Below are the code and all the weights of a small trained network. Each question names an input and a class and asks about switching units off, where a switched-off unit gives its printed mean instead of its output.

import numpy as np


def w(rows, s, z=0):
    codes = np.array(rows[::2]) - 128.0
    scale = np.full(codes.shape[1], s)
    scale[-1] = z or s
    return codes * scale


def f(y):
    return y / 2 * (1 + np.tanh(0.7978845608 * (y + 0.044715 * y**3)))


def log_softmax(a):
    a = a - a.max(-1, keepdims=True)
    return a - np.log(np.exp(a).sum(-1, keepdims=True))


def net(x, mask):
    res = np.array(x, float).reshape(1, 4) / 4 @ E
    y = f(res @ A[0][:, :-1].T + A[0][:, -1])
    res = res + np.where(mask, y, B[0][:, -1]) @ B[0][:, :-1]
    return log_softmax(res[-1] @ U[:, :-1].T + U[:, -1])


A, B = {}, {}
E = w([
[158,25,218,202,96],'x0',
[114,197,236,128,157],'x1',
[174,147,72,235,185],'x2',
[74,131,120,215,3],'x3',
],0.011)
A[0] = w([
[126,5,138,147,73,219],'n0',
[164,174,42,114,172,166],'n1',
[215,122,137,253,153,165],'n2',
[143,126,190,125,131,253],'n3',
[85,76,122,72,128,179],'n4',
[69,223,155,95,133,155],'n5',
[126,101,174,68,139,90],'n6',
[52,155,99,129,135,85],'n7',
],0.015,0.0078)
B[0] = w([
[182,60,116,162,89,251],'n0',
[154,166,2,82,181,227],'n1',
[189,114,91,139,127,245],'n2',
[183,176,158,102,146,205],'n3',
[185,153,113,88,139,180],'n4',
[136,166,158,166,86,210],'n5',
[125,176,88,117,190,172],'n6',
[111,172,129,136,82,159],'n7',
],0.015,0.017)
U = w([
[114,38,88,79,146,57],'0',
[63,68,76,185,88,85],'1',
[94,185,98,120,147,83],'2',
[128,93,113,180,129,2],'3',
[130,152,248,122,155,80],'4',
[214,135,95,113,206,169],'5',
[175,107,164,151,56,244],'6',
],0.016,0.005)

Each question gives the input, the list of numbers given to net, and the class t.
The units are the neurons (one row each of A and B). Each row of codes is followed by its name. A weight is (code - 128) times the scale printed after its matrix; where a second scale follows, it is the last column's (A, B and U).
mask holds one flag per neuron, in row order. A switched-off neuron (its flag False) gives its mean, the last column of its row in B, instead of its output. The means were averaged over made-up inputs and are rounded, as every weight is.
A unit's drop is (log p(t) with every unit on - log p(t) with that unit switched off) / (log p(t) with every unit on - log p(t) with every unit switched off).
The circuit of an input: a set's keep is (log p(t) with only the set's units on - log p(t) with every unit switched off) / (log p(t) with every unit on - log p(t) with every unit switched off). Starting from all 8 units, units are removed one at a time, each time the one whose removal leaves the highest keep (on an exact tie, the one counted first), for as long as the keep stays at least 0.8.
circuit, biggest first: the units of the circuit, biggest drop first
k most important neurons: the k neurons with the biggest drops, biggest first
drop when u is switched off: that unit's drop, to one decimal
input [0,-1,2,7], class 6: circuit, biggest first -> (n1)
input [-3,-4,4,6], class 1: 2 most important neurons -> (n3; n4)
input [-3,7,-7,7], class 4: circuit, biggest first -> (n0; n1)
input [0,-2,2,3], class 1: circuit, biggest first -> (n3; n4)
input [5,8,-8,0], class 4: 3 most important neurons -> (n1; n2; n5)
input [7,-4,5,-2], class 6: 4 most important neurons -> (n1; n0; n6; n4)
input [7,-7,1,-3], class 6: 2 most important neurons -> (n1; n0)
input [-3,4,-3,0], class 4: 2 most important neurons -> (n1; n0)
input [7,2,-8,1], class 5: 3 most important neurons -> (n6; n3; n5)
input [-5,2,-4,2], class 2: drop when n2 is switched off -> 0.1
input [-7,2,-4,2], class 2: drop when n0 is switched off -> 0.2
input [-8,-3,-3,6], class 2: drop when n3 is switched off -> 0.0
